Here is a tiny trained network, its code and every weight. The questions are about switching its units off for an input and a class, where a switched-off unit gives its printed mean instead of its output.

import numpy as np


def w(rows, s, z=0):
    codes = np.array(rows[::2]) - 128.0
    scale = np.full(codes.shape[1], s)
    scale[-1] = z or s
    return codes * scale


def f(y):
    return np.maximum(y, 0)


def log_softmax(a):
    a = a - a.max(-1, keepdims=True)
    return a - np.log(np.exp(a).sum(-1, keepdims=True))


def net(x, mask):
    res = np.array(x, float).reshape(1, 4) / 4 @ E
    y = f(res @ A[0][:, :-1].T + A[0][:, -1])
    res = res + np.where(mask, y, B[0][:, -1]) @ B[0][:, :-1]
    return log_softmax(res[-1] @ U[:, :-1].T + U[:, -1])


A, B = {}, {}
E = w([
[192,184,179,81,168,91,118,109,94,65,188],'x0',
[67,163,87,149,91,101,104,229,155,103,183],'x1',
[180,81,137,228,95,126,195,156,166,77,105],'x2',
[128,64,12,174,191,207,74,145,145,79,186],'x3',
],0.011)
A[0] = w([
[131,194,185,73,145,97,122,107,94,152,136,137],'N1',
[124,141,100,171,97,99,141,211,153,59,173,76],'N2',
[177,133,153,142,96,111,244,135,165,95,122,254],'N3',
[147,96,96,171,187,169,75,155,135,1,197,118],'N4',
[152,141,120,130,198,133,110,92,99,34,190,110],'N5',
[89,36,57,177,132,167,132,160,162,153,94,124],'N6',
[156,81,129,143,131,166,159,40,122,181,31,135],'N7',
[213,81,200,171,164,123,201,68,108,110,65,186],'N8',
[207,164,201,115,91,58,208,162,115,107,90,115],'N9',
[80,88,91,218,124,142,147,189,176,138,100,103],'N10',
],0.0098,0.0058)
B[0] = w([
[112,135,198,111,166,160,122,133,75,125,132,210],'N1',
[120,99,177,121,71,107,170,181,108,131,55,185],'N2',
[122,33,110,161,85,199,154,182,160,118,96,222],'N3',
[78,86,77,209,98,124,146,87,205,75,133,239],'N4',
[173,113,55,104,111,144,83,142,172,167,156,199],'N5',
[148,147,88,137,104,199,55,230,120,136,149,228],'N6',
[87,95,163,152,103,137,179,168,99,86,89,229],'N7',
[67,133,181,151,115,176,6,215,85,61,214,252],'N8',
[45,106,100,182,68,139,103,151,162,89,133,225],'N9',
[166,143,86,80,156,164,96,175,117,168,171,209],'N10',
],0.012,0.016)
U = w([
[153,171,123,124,123,49,156,128,138,135,104,94],'0',
[150,129,85,144,153,105,133,16,175,122,150,102],'1',
[81,116,117,194,86,140,122,135,147,98,134,131],'2',
[128,89,136,113,120,127,254,118,121,143,59,122],'3',
[247,157,120,155,148,55,221,57,159,120,77,6],'4',
[226,161,116,167,155,31,238,51,167,132,84,14],'5',
[98,168,172,83,170,113,135,109,86,116,130,136],'6',
[194,139,106,66,160,151,89,143,118,155,164,151],'7',
],0.017,0.011)

Each question gives the input, the list of numbers given to net, and the class t.
The units are the neurons (one row each of A and B). Each row of codes is followed by its name. A weight is (code - 128) times the scale printed after its matrix; where a second scale follows, it is the last column's (A, B and U).
mask holds one flag per neuron, in row order. A switched-off neuron (its flag False) gives its mean, the last column of its row in B, instead of its output. The means were averaged over made-up inputs and are rounded, as every weight is.
A unit's drop is (log p(t) with every unit on - log p(t) with that unit switched off) / (log p(t) with every unit on - log p(t) with every unit switched off).
The circuit of an input: a set's keep is (log p(t) with only the set's units on - log p(t) with every unit switched off) / (log p(t) with every unit on - log p(t) with every unit switched off). Starting from all 10 units, units are removed one at a time, each time the one whose removal leaves the highest keep (on an exact tie, the one counted first), for as long as the keep stays at least 0.8.
circuit, biggest first: the units of the circuit, biggest drop first
unit that matters most: the unit with the biggest drop
k most important neurons: the k neurons with the biggest drops, biggest first
drop when u is switched off: that unit's drop, to one decimal
input [-7,8,8,-1], class 7: unit that matters most : N10
input [-7,-3,-5,4], class 7: circuit, biggest first : (N4; N9)
input [-6,2,-2,-6], class 3: circuit, biggest first : (N8; N6)
input [-2,-6,-6,2], class 3: circuit, biggest first : (N8; N6; N9)
input [-5,-2,-7,5], class 7: 3 most important neurons : (N9; N4; N3)
input [5,-4,-3,-3], class 6: circuit, biggest first : (N4; N1)
input [-6,8,-7,-3], class 7: 2 most important neurons : (N4; N9)
input [8,4,-7,3], class 7: 2 most important neurons : (N5; N9)
input [7,-1,-7,-8], class 6: drop when N1 is switched off : 0.5
input [-5,1,0,0], class 7: drop when N4 is switched off : 0.2
input [-2,-4,-7,3], class 7: drop when N2 is switched off : 0.1
